[[ -6   4  14 -10  47   8  18 -16  -3   4   9 -13  -4]
 [  3  -2   6  33   5   1   0  13 -25 -15  17 -30  12]
 [  7 -15   6   7  -2   4  24  12  10  12  -7   3  24]
 [  2  11  17 -24   3   1   3  29  11   7 -18   9  -9]]
->
[[ -6   3   7   2]
 [  4  -2 -15  11]
 [ 14   6   6  17]
 [-10  33   7 -24]
 [ 47   5  -2   3]
 [  8   1   4   1]
 [ 18   0  24   3]
 [-16  13  12  29]
 [ -3 -25  10  11]
 [  4 -15  12   7]
 [  9  17  -7 -18]
 [-13 -30   3   9]
 [ -4  12  24  -9]]

[[  5  -9 -16 -32 -17  -1 -16  26  23]
 [-11  23   9   3 -10  25  34   8 -14]
 [-10  10   2 -14  -6  15  14   8  -6]
 [ 12  -4   2  18  21   1 -22 -19 -29]]
->
[[  5 -11 -10  12]
 [ -9  23  10  -4]
 [-16   9   2   2]
 [-32   3 -14  18]
 [-17 -10  -6  21]
 [ -1  25  15   1]
 [-16  34  14 -22]
 [ 26   8   8 -19]
 [ 23 -14  -6 -29]]

[[ 13  -4  -3  -3  19  -2  19   5  14  -4]
 [-23   1  -4  -4   4  -3  -1 -14   7   0]
 [ 13 -15   0   0  33 -11  33   1  25 -15]
 [  5   6  13  14 -45   7 -40   9 -38   6]]
->
[[ 13 -23  13   5]
 [ -4   1 -15   6]
 [ -3  -4   0  13]
 [ -3  -4   0  14]
 [ 19   4  33 -45]
 [ -2  -3 -11   7]
 [ 19  -1  33 -40]
 [  5 -14   1   9]
 [ 14   7  25 -38]
 [ -4   0 -15   6]]

[[ -3  25  10  13 -15 -19 -20   9 -11   5 -11   6  27  -2]
 [ 14 -14  -2   9   9   4  -8   7  18  10   8   4  -1 -18]
 [  3  -4   1  -3 -15 -10   2  28  15 -18  -6   8  -5 -10]
 [  2   3  20  13 -10 -14 -29 -12  -5  19   0  14  16   3]
 [ -4  16 -10  18 -16 -29  13 -17   2  34  -6  -9  16 -21]
 [-14 -13  -3   8 -17  -4   4 -33  32  30 -28  -3 -20  19]]
->
[[ -3  14   3   2  -4 -14]
 [ 25 -14  -4   3  16 -13]
 [ 10  -2   1  20 -10  -3]
 [ 13   9  -3  13  18   8]
 [-15   9 -15 -10 -16 -17]
 [-19   4 -10 -14 -29  -4]
 [-20  -8   2 -29  13   4]
 [  9   7  28 -12 -17 -33]
 [-11  18  15  -5   2  32]
 [  5  10 -18  19  34  30]
 [-11   8  -6   0  -6 -28]
 [  6   4   8  14  -9  -3]
 [ 27  -1  -5  16  16 -20]
 [ -2 -18 -10   3 -21  19]]

[[-19  26 -26  27  30]
 [  4  -2  15   9  13]
 [-20 -27  17 -21 -20]
 [ 27 -24  -5   5  -8]
 [ 23  16   8  14  -6]
 [-41 -18   1 -13 -32]]
->
[[-19   4 -20  27  23 -41]
 [ 26  -2 -27 -24  16 -18]
 [-26  15  17  -5   8   1]
 [ 27   9 -21   5  14 -13]
 [ 30  13 -20  -8  -6 -32]]

[[ 26  14  30  16   8 -35  21 -28  19   1]
 [  0  35  18   8  27  19  26  13 -10  -5]
 [  5 -11 -10  13  18  28 -31  -3 -10 -14]
 [-25  -3  -6  11  28 -12 -24  26 -26 -24]]
->
[[ 26   0   5 -25]
 [ 14  35 -11  -3]
 [ 30  18 -10  -6]
 [ 16   8  13  11]
 [  8  27  18  28]
 [-35  19  28 -12]
 [ 21  26 -31 -24]
 [-28  13  -3  26]
 [ 19 -10 -10 -26]
 [  1  -5 -14 -24]]
